Below is a small trained network, with its code and all its weights. Each question gives an input and a class and asks what happens when units are switched off, that is, made to give their printed mean instead of their output.

import numpy as np


def w(rows, s, z=0):
    codes = np.array(rows[::2]) - 128.0
    scale = np.full(codes.shape[1], s)
    scale[-1] = z or s
    return codes * scale


def f(y):
    return np.maximum(y, 0)


def log_softmax(a):
    a = a - a.max(-1, keepdims=True)
    return a - np.log(np.exp(a).sum(-1, keepdims=True))


def net(x, mask):
    res = np.array(x, float).reshape(1, 6) / 4 @ E
    y = f(res @ A[0][:, :-1].T + A[0][:, -1])
    res = res + np.where(mask, y, B[0][:, -1]) @ B[0][:, :-1]
    return log_softmax(res[-1] @ U[:, :-1].T + U[:, -1])


A, B = {}, {}
E = w([
[136,121,144,117,125,119,141,126,132,119,136,121],'x0',
[126,200,203,174,51,63,199,167,92,219,1,49],'x1',
[124,143,126,128,131,119,116,130,141,150,130,145],'x2',
[132,152,133,140,154,115,124,135,135,127,134,118],'x3',
[98,16,164,144,226,37,154,211,54,146,71,239],'x4',
[26,47,229,230,157,161,123,39,195,154,144,90],'x5',
],0.0075)
A[0] = w([
[208,174,53,61,101,97,145,203,56,119,124,168,101],'N0',
[202,166,67,56,104,103,119,183,78,114,137,149,105],'N1',
[200,186,61,63,108,114,140,182,69,106,115,170,100],'N2',
[149,201,187,182,38,91,220,165,89,195,25,81,121],'N3',
[148,94,113,85,182,165,57,103,125,57,217,171,118],'N4',
[94,20,146,143,255,48,170,218,52,150,71,228,63],'N5',
[12,54,201,247,150,141,136,33,162,174,163,115,104],'N6',
[153,92,63,107,197,172,90,110,161,38,217,193,138],'N7',
[158,213,78,124,43,186,127,76,204,104,177,44,5],'N8',
],0.0059,0.0027)
B[0] = w([
[135,85,177,150,189,162,79,175,220,63,65,98,211],'N0',
[100,85,208,149,141,199,133,160,203,118,56,122,198],'N1',
[118,78,212,160,186,181,125,140,183,84,69,104,202],'N2',
[19,119,32,167,133,40,215,170,70,190,188,211,228],'N3',
[54,89,71,163,154,55,171,179,65,196,136,190,214],'N4',
[233,211,111,35,3,193,31,21,57,155,223,46,248],'N5',
[128,78,200,145,213,190,103,202,203,44,26,91,223],'N6',
[73,111,42,187,111,43,219,185,63,177,132,196,233],'N7',
[196,143,66,76,62,163,57,50,96,144,196,68,217],'N8',
],0.0061,0.011)
U = w([
[27,127,72,163,145,3,255,173,72,187,150,178,218],'0',
[125,108,222,149,202,176,98,159,227,49,21,115,174],'1',
[245,174,118,94,52,151,37,25,77,145,216,98,2],'2',
],0.0087,0.00042)

Each question gives the input, the list of numbers given to net, and the class t.
The units are the neurons (one row each of A and B). Each row of codes is followed by its name. A weight is (code - 128) times the scale printed after its matrix; where a second scale follows, it is the last column's (A, B and U).
mask holds one flag per neuron, in row order. A switched-off neuron (its flag False) gives its mean, the last column of its row in B, instead of its output. The means were averaged over made-up inputs and are rounded, as every weight is.
A unit's drop is (log p(t) with every unit on - log p(t) with that unit switched off) / (log p(t) with every unit on - log p(t) with every unit switched off).
The circuit of an input: a set's keep is (log p(t) with only the set's units on - log p(t) with every unit switched off) / (log p(t) with every unit on - log p(t) with every unit switched off). Starting from all 9 units, units are removed one at a time, each time the one whose removal leaves the highest keep (on an exact tie, the one counted first), for as long as the keep stays at least 0.8.
units of the circuit, in order: the units of the circuit, biggest drop first
unit that matters most: the unit with the biggest drop
top k neurons: the k neurons with the biggest drops, biggest first
drop when u is switched off: that unit's drop, to one decimal
input [-1,-8,-7,-4,2,5], class 0: unit that matters most => N7
input [1,-3,-3,7,5,-1], class 2: top 2 neurons => N5, N3
input [8,0,2,-3,8,8], class 1: top 2 neurons => N6, N8
input [8,-1,-7,0,-2,-3], class 1: units of the circuit, in order => N5, N3
input [-6,-8,-7,-3,-7,-7], class 0: top 2 neurons => N7, N4
input [8,7,-7,-2,-4,-4], class 0: top 2 neurons => N3, N5
input [-8,3,-6,-5,6,-7], class 1: top 3 neurons => N0, N2, N1
input [-7,4,-7,0,8,-6], class 2: top 2 neurons => N5, N6
input [6,2,-4,-6,6,-7], class 1: top 2 neurons => N0, N2
input [4,-7,-3,-4,-5,7], class 0: top 3 neurons => N7, N4, N0
input [-4,-8,-7,3,-8,7], class 0: top 3 neurons => N7, N4, N5
input [4,-7,-7,-7,-7,-3], class 0: top 3 neurons => N7, N4, N5
input [-7,-7,-1,6,8,1], class 2: drop when N5 is switched off => 2.8
input [-5,-8,8,8,-5,0], class 0: units of the circuit, in order => N7
input [-3,-5,8,3,0,-5], class 0: drop when N0 is switched off => -0.2
input [1,-4,-7,6,7,0], class 2: drop when N5 is switched off => 1.5
input [-4,-5,4,-2,8,4], class 2: drop when N5 is switched off => 1.7
